Here is a tiny trained network, its code and every weight. The questions are about switching its units off for an input and a class, where a switched-off unit gives its printed mean instead of its output.

import numpy as np


def w(rows, s, z=0):
    codes = np.array(rows[::2]) - 128.0
    scale = np.full(codes.shape[1], s)
    scale[-1] = z or s
    return codes * scale


def norm(h):
    return h / np.sqrt((h * h).mean(-1, keepdims=True) + 1e-5)


def f(y):
    return np.maximum(y, 0)


def log_softmax(a):
    a = a - a.max(-1, keepdims=True)
    return a - np.log(np.exp(a).sum(-1, keepdims=True))


def net(x, mask):
    res = np.array(x, float).reshape(1, 7) / 4 @ E
    u = 0
    for l in range(2):
        y = f(norm(res) @ A[l][:, :-1].T + A[l][:, -1])
        res = res + np.where(mask[u : u + 6], y, B[l][:, -1]) @ B[l][:, :-1]
        u += 6
    return log_softmax(norm(res)[-1] @ U[:, :-1].T + U[:, -1])


A, B = {}, {}
E = w([
[132,122,126,127,134,134,131,133,122,130],'x0',
[128,109,144,136,175,91,128,160,181,179],'x1',
[77,96,83,128,214,139,58,39,113,148],'x2',
[79,126,86,138,131,58,248,123,96,106],'x3',
[126,133,134,126,130,124,129,124,135,119],'x4',
[127,127,125,125,132,129,129,131,130,125],'x5',
[116,132,127,119,123,120,117,137,133,124],'x6',
],0.012)
A[0] = w([
[209,145,134,103,158,75,194,201,205,175,93],'L0N1',
[124,86,155,148,181,77,146,176,234,228,162],'L0N2',
[153,217,198,163,46,93,238,254,99,127,100],'L0N3',
[139,173,160,143,156,177,56,75,117,109,1],'L0N4',
[222,172,222,127,54,164,114,226,154,125,129],'L0N5',
[160,159,135,106,155,161,66,134,193,202,108],'L0N6',
],0.0068,0.0051)
B[0] = w([
[71,136,128,101,35,161,174,149,134,136,183],'L0N1',
[95,70,195,172,126,152,157,126,197,161,197],'L0N2',
[209,120,113,57,144,175,122,115,176,143,248],'L0N3',
[111,108,118,70,79,168,117,198,103,171,156],'L0N4',
[35,110,118,227,191,55,137,100,3,111,237],'L0N5',
[194,123,150,110,217,164,153,99,126,134,185],'L0N6',
],0.013,0.011)
A[1] = w([
[149,190,100,176,162,18,79,61,29,73,3],'L1N1',
[221,215,75,81,185,84,168,97,27,56,153],'L1N2',
[144,127,223,185,116,121,97,223,107,115,16],'L1N3',
[88,151,114,89,44,153,69,157,90,162,47],'L1N4',
[150,151,87,55,150,202,48,120,9,132,89],'L1N5',
[2,135,171,237,164,82,183,122,38,86,116],'L1N6',
],0.0075,0.0042)
B[1] = w([
[114,142,32,162,62,144,78,202,98,44,173],'L1N1',
[172,163,92,120,132,135,11,192,203,60,216],'L1N2',
[77,105,115,157,145,66,175,91,134,180,142],'L1N3',
[90,149,165,131,169,136,114,57,141,145,139],'L1N4',
[134,214,149,84,46,115,158,142,96,152,207],'L1N5',
[39,94,87,232,139,34,113,88,76,99,245],'L1N6',
],0.011)
U = w([
[102,159,66,179,93,101,64,154,53,65,253],'0',
[55,59,171,222,185,65,173,81,116,185,154],'1',
[254,167,96,73,92,128,117,182,193,81,119],'2',
[138,98,164,97,67,131,249,169,177,161,106],'3',
[148,214,167,64,83,180,67,97,72,195,35],'4',
[184,90,219,120,227,194,84,86,196,210,93],'5',
],0.015,0.0019)

Each question gives the input, the list of numbers given to net, and the class t.
The units are the neurons (one row each of A and B). Each row of codes is followed by its name. A weight is (code - 128) times the scale printed after its matrix; where a second scale follows, it is the last column's (A, B and U).
mask holds one flag per neuron, layer by layer. A switched-off neuron (its flag False) gives its mean, the last column of its row in B, instead of its output. The means were averaged over made-up inputs and are rounded, as every weight is.
A unit's drop is (log p(t) with every unit on - log p(t) with that unit switched off) / (log p(t) with every unit on - log p(t) with every unit switched off).
The circuit of an input: a set's keep is (log p(t) with only the set's units on - log p(t) with every unit switched off) / (log p(t) with every unit on - log p(t) with every unit switched off). Starting from all 12 units, units are removed one at a time, each time the one whose removal leaves the highest keep (on an exact tie, the one counted first), for as long as the keep stays at least 0.8.
units of the circuit, in order: the units of the circuit, biggest drop first
k most important neurons: the k neurons with the biggest drops, biggest first
k most important neurons of layer l: the k neurons of layer l with the biggest drops, biggest first
drop of u: that unit's drop, to one decimal
input [-3,-4,-1,4,-5,-7,6], class 2: most important neuron of layer 0 : [L0N5]
input [8,-1,-5,7,-6,7,-8], class 2: 2 most important neurons : [L0N2 L0N3]
input [4,-2,4,0,8,-8,-2], class 4: 2 most important neurons : [L0N5 L0N4]
input [-4,1,7,0,-1,0,-7], class 5: 2 most important neurons : [L0N5 L1N6]
input [-5,1,7,-1,2,6,8], class 5: 2 most important neurons of layer 1 : [L1N6 L1N1]
input [-2,8,-5,1,-5,0,-2], class 3: 2 most important neurons : [L0N3 L0N1]
input [8,7,-3,2,-2,6,7], class 3: 2 most important neurons : [L0N1 L0N3]
input [-4,0,6,5,7,1,1], class 0: 4 most important neurons : [L0N2 L0N3 L0N1 L1N1]
input [-1,1,-4,4,1,4,2], class 3: units of the circuit, in order : [L0N1 L0N3]
input [7,-3,8,5,-5,1,-7], class 0: 2 most important neurons : [L0N2 L0N3]
input [6,3,-6,5,-5,0,8], class 3: 2 most important neurons : [L0N3 L1N2]
input [1,-1,2,-6,4,3,-7], class 4: 2 most important neurons : [L1N5 L0N2]
input [5,8,-6,4,-6,7,8], class 3: 3 most important neurons : [L0N3 L0N1 L1N6]
input [-6,-1,8,-3,5,7,1], class 4: 2 most important neurons : [L0N5 L1N5]
input [3,1,-4,-4,4,-6,2], class 1: 2 most important neurons of layer 0 : [L0N5 L0N1]
input [-5,-4,-1,5,4,0,-3], class 2: most important neuron of layer 0 : [L0N5]
input [1,8,6,-3,-2,-3,2], class 5: 2 most important neurons : [L0N5 L1N6]
input [-5,-2,-6,5,-8,8,6], class 2: 2 most important neurons : [L0N3 L0N2]
input [-8,4,-2,7,-8,8,1], class 3: drop of L0N5 : 0.7
input [-2,-7,-5,5,-2,-8,-4], class 2: drop of L0N3 : 0.4
input [-8,3,6,-2,-4,2,-6], class 5: drop of L1N6 : 0.3
input [8,-4,5,-1,5,7,7], class 4: drop of L1N6 : 0.0
input [-6,6,2,-2,-4,2,1], class 5: most important neuron of layer 0 : [L0N5]
input [-8,8,0,4,-3,3,-8], class 3: 2 most important neurons of layer 0 : [L0N5 L0N1]
